Below are the code and all the weights of a small trained network. Each question names an input and a class and asks about switching units off, where a switched-off unit gives its printed mean instead of its output.

import numpy as np


def w(rows, s, z=0):
    codes = np.array(rows[::2]) - 128.0
    scale = np.full(codes.shape[1], s)
    scale[-1] = z or s
    return codes * scale


def f(y):
    return np.maximum(y, 0)


def log_softmax(a):
    a = a - a.max(-1, keepdims=True)
    return a - np.log(np.exp(a).sum(-1, keepdims=True))


def net(x, mask):
    res = np.array(x, float).reshape(1, 8) / 4 @ E
    y = f(res @ A[0][:, :-1].T + A[0][:, -1])
    res = res + np.where(mask, y, B[0][:, -1]) @ B[0][:, :-1]
    return log_softmax(res[-1] @ U[:, :-1].T + U[:, -1])


A, B = {}, {}
E = w([
[242,150,198],'x0',
[202,174,30],'x1',
[129,126,131],'x2',
[126,126,127],'x3',
[174,2,110],'x4',
[126,126,128],'x5',
[126,126,127],'x6',
[128,129,130],'x7',
],0.0052)
A[0] = w([
[144,64,107,75],'neuron 0',
[88,220,157,61],'neuron 1',
[150,145,154,97],'neuron 2',
[118,94,121,89],'neuron 3',
[200,143,35,72],'neuron 4',
[160,123,154,98],'neuron 5',
[201,133,202,118],'neuron 6',
[145,198,48,103],'neuron 7',
[95,87,91,130],'neuron 8',
[197,156,176,61],'neuron 9',
[75,85,229,64],'neuron 10',
[138,124,131,255],'neuron 11',
[41,122,60,69],'neuron 12',
[168,10,114,55],'neuron 13',
[109,208,146,67],'neuron 14',
[89,136,185,99],'neuron 15',
],0.012,0.0075)
B[0] = w([
[197,140,152,148],'neuron 0',
[235,154,181,156],'neuron 1',
[147,129,94,137],'neuron 2',
[172,119,123,135],'neuron 3',
[100,27,133,169],'neuron 4',
[134,142,98,140],'neuron 5',
[102,135,29,183],'neuron 6',
[121,65,161,170],'neuron 7',
[109,155,82,171],'neuron 8',
[160,110,26,154],'neuron 9',
[122,9,109,171],'neuron 10',
[16,212,218,255],'neuron 11',
[160,141,5,173],'neuron 12',
[243,162,190,170],'neuron 13',
[221,133,164,147],'neuron 14',
[123,81,157,155],'neuron 15',
],0.031,0.0075)
U = w([
[249,169,167,101],'0',
[131,10,135,15],'1',
[157,184,2,3],'2',
[124,175,146,252],'3',
[116,171,147,222],'4',
[124,174,144,206],'5',
],0.0082,0.0043)

Each question gives the input, the list of numbers given to net, and the class t.
The units are the neurons (one row each of A and B). Each row of codes is followed by its name. A weight is (code - 128) times the scale printed after its matrix; where a second scale follows, it is the last column's (A, B and U).
mask holds one flag per neuron, in row order. A switched-off neuron (its flag False) gives its mean, the last column of its row in B, instead of its output. The means were averaged over made-up inputs and are rounded, as every weight is.
A unit's drop is (log p(t) with every unit on - log p(t) with that unit switched off) / (log p(t) with every unit on - log p(t) with every unit switched off).
The circuit of an input: a set's keep is (log p(t) with only the set's units on - log p(t) with every unit switched off) / (log p(t) with every unit on - log p(t) with every unit switched off). Starting from the 12 units with the biggest drops (on a tie, the unit counted first), units are removed one at a time, each time the one whose removal leaves the highest keep (on an exact tie, the one counted first), for as long as the keep stays at least 0.8.
units of the circuit, in order: the units of the circuit, biggest drop first
unit that matters most: the unit with the biggest drop
k most important neurons: the k neurons with the biggest drops, biggest first
drop of u: that unit's drop, to one decimal
input [7,8,1,7,-5,0,7,-6], class 1: unit that matters most	neuron 4
input [-1,-8,6,-5,-6,-3,2,-7], class 1: 2 most important neurons	neuron 10; neuron 15
input [0,8,3,5,-3,-8,5,8], class 1: 2 most important neurons	neuron 4; neuron 7
input [-7,2,0,-7,-6,-1,6,-6], class 2: 3 most important neurons	neuron 12; neuron 13; neuron 11
input [-8,-7,-6,-1,-8,7,6,-2], class 0: 3 most important neurons	neuron 1; neuron 14; neuron 6
input [-8,5,-1,-1,7,-6,0,0], class 2: 2 most important neurons	neuron 12; neuron 8
input [-7,1,-2,3,-8,7,-5,4], class 0: 3 most important neurons	neuron 1; neuron 14; neuron 6
input [4,6,-3,8,8,-5,-2,3], class 0: 2 most important neurons	neuron 13; neuron 0
input [3,0,-3,1,8,-1,-4,5], class 0: 2 most important neurons	neuron 13; neuron 0
input [8,4,3,0,1,-5,-5,-5], class 2: 2 most important neurons	neuron 6; neuron 9
input [7,4,0,0,-5,-5,1,2], class 2: 2 most important neurons	neuron 9; neuron 6
input [8,7,-6,3,4,-2,2,2], class 2: 3 most important neurons	neuron 6; neuron 9; neuron 10
input [1,6,1,-7,5,4,-3,-3], class 1: 3 most important neurons	neuron 4; neuron 1; neuron 7
input [0,8,-3,4,-4,-4,-4,-2], class 1: units of the circuit, in order	neuron 4
input [-8,5,-2,6,0,2,-6,7], class 2: drop of neuron 12	1.8
input [-7,3,-2,-8,3,1,-1,3], class 2: drop of neuron 12	1.1
input [8,-4,-1,-4,2,-2,7,5], class 2: drop of neuron 14	0.0
